[[-30  17  16  45  22  -3   6]
 [ 16 -24 -12   5   7  14 -34]
 [-18   9  10  34  24 -17 -27]
 [-39 -13 -17   8 -26  63  74]
 [-26 -39 -25  47  32  44 -41]
 [-33   0   2  53  30   3 -32]]
->
[[-30  17  16  45  22  -3   6]
 [-18   9  10  34  24 -17 -27]
 [-33   0   2  53  30   3 -32]
 [ 16 -24 -12   5   7  14 -34]
 [-39 -13 -17   8 -26  63  74]
 [-26 -39 -25  47  32  44 -41]]

[[-33 -28  13  22 -57 -78  44   1  -1  49  49   0  54  54  54]
 [ 62  32 -21 -38  82  74 -47   2   0  49  49   0   0   0  54]
 [ 27  -6  -9 -14  13 -36  11  -1  49  50  49   0  54  54  54]]
->
[[-33 -28  13  22 -57 -78  44   1  -1  49  49   0  54  54  54]
 [ 27  -6  -9 -14  13 -36  11  -1  49  50  49   0  54  54  54]
 [ 62  32 -21 -38  82  74 -47   2   0  49  49   0   0   0  54]]

[[ 37  50 -11 -32   0  35]
 [ -6  44  33  23  24   7]
 [ 37  43 -13 -36 -14  16]
 [ 29  55  -4 -29   4  34]
 [ 28  73  31  -9 -25 -13]
 [-15   4 -24 -17  22  52]
 [-11  26  32  -2 -27  13]
 [  5  65  10 -37   1  43]]
->
[[ -6  44  33  23  24   7]
 [-11  26  32  -2 -27  13]
 [ 28  73  31  -9 -25 -13]
 [  5  65  10 -37   1  43]
 [ 29  55  -4 -29   4  34]
 [ 37  50 -11 -32   0  35]
 [ 37  43 -13 -36 -14  16]
 [-15   4 -24 -17  22  52]]

[[  4   4   1  10  -6  17   9  12]
 [ 16 -16   7  29  35   0   8  60]
 [ -2   5  21  -1  -1  15  21  42]
 [ 22   9  18   3 -34  -4  49  26]
 [ 13  -7 -15  14   7   6  32  42]
 [ -4  16  -6   7   1  41  14  40]
 [ 13   6  23   9  19  26   4  19]
 [-13  -6 -13  17  -8  38  23  47]]
->
[[ 13   6  23   9  19  26   4  19]
 [ -2   5  21  -1  -1  15  21  42]
 [ 22   9  18   3 -34  -4  49  26]
 [ 16 -16   7  29  35   0   8  60]
 [  4   4   1  10  -6  17   9  12]
 [ -4  16  -6   7   1  41  14  40]
 [-13  -6 -13  17  -8  38  23  47]
 [ 13  -7 -15  14   7   6  32  42]]

[[ 29 -72  14 -13   8  -4 -13  26]
 [ -4 -27   7 -54 -17 -14  12 -33]
 [ 29 -72  13 -13   9  -4 -13  27]]
->
[[ 29 -72  14 -13   8  -4 -13  26]
 [ 29 -72  13 -13   9  -4 -13  27]
 [ -4 -27   7 -54 -17 -14  12 -33]]

[[-25  -8  23  -2  15  26]
 [ -1 -58  61   9  22 -21]]
->
[[ -1 -58  61   9  22 -21]
 [-25  -8  23  -2  15  26]]

[[  5  45  19  -7]
 [-52  20  28  58]
 [-32  70  44  37]
 [ 34 -48  -7 -71]
 [-61   7  -8   5]
 [-11  36 -65 -32]
 [-52 -15  48  30]
 [-30 -33 -30  21]]
->
[[-52 -15  48  30]
 [-32  70  44  37]
 [-52  20  28  58]
 [  5  45  19  -7]
 [ 34 -48  -7 -71]
 [-61   7  -8   5]
 [-30 -33 -30  21]
 [-11  36 -65 -32]]
---
[[ 62 -40   9]
 [  9   5  25]]
->
[[ 62 -40]
 [  9   5]]

[[  2  26 -13  17  16]
 [ -8  18  -5   7  25]
 [-82  23  -8  12  21]]
->
[[ 2 26]
 [-8 18]]

[[ 32   4 -69   1   8]
 [ -3  17  11  55  47]
 [-11   6  22 -19  41]
 [ -5 -52   8  61 -28]
 [ -4  34 -15 -24  49]]
->
[[32  4]
 [-3 17]]

[[ 33  60  63]
 [-41   7 -10]
 [  5  34 -26]
 [-61 -26 -55]
 [ 62  57   2]]
->
[[ 33  60]
 [-41   7]]

[[-32  58]
 [-22  53]
 [-27  27]
 [ -4  22]]
->
[[-32  58]
 [-22  53]]

[[-58  -2  -2  -5]
 [  4   2  -3   1]
 [-61   1   0  -3]]
->
[[-58  -2]
 [  4   2]]
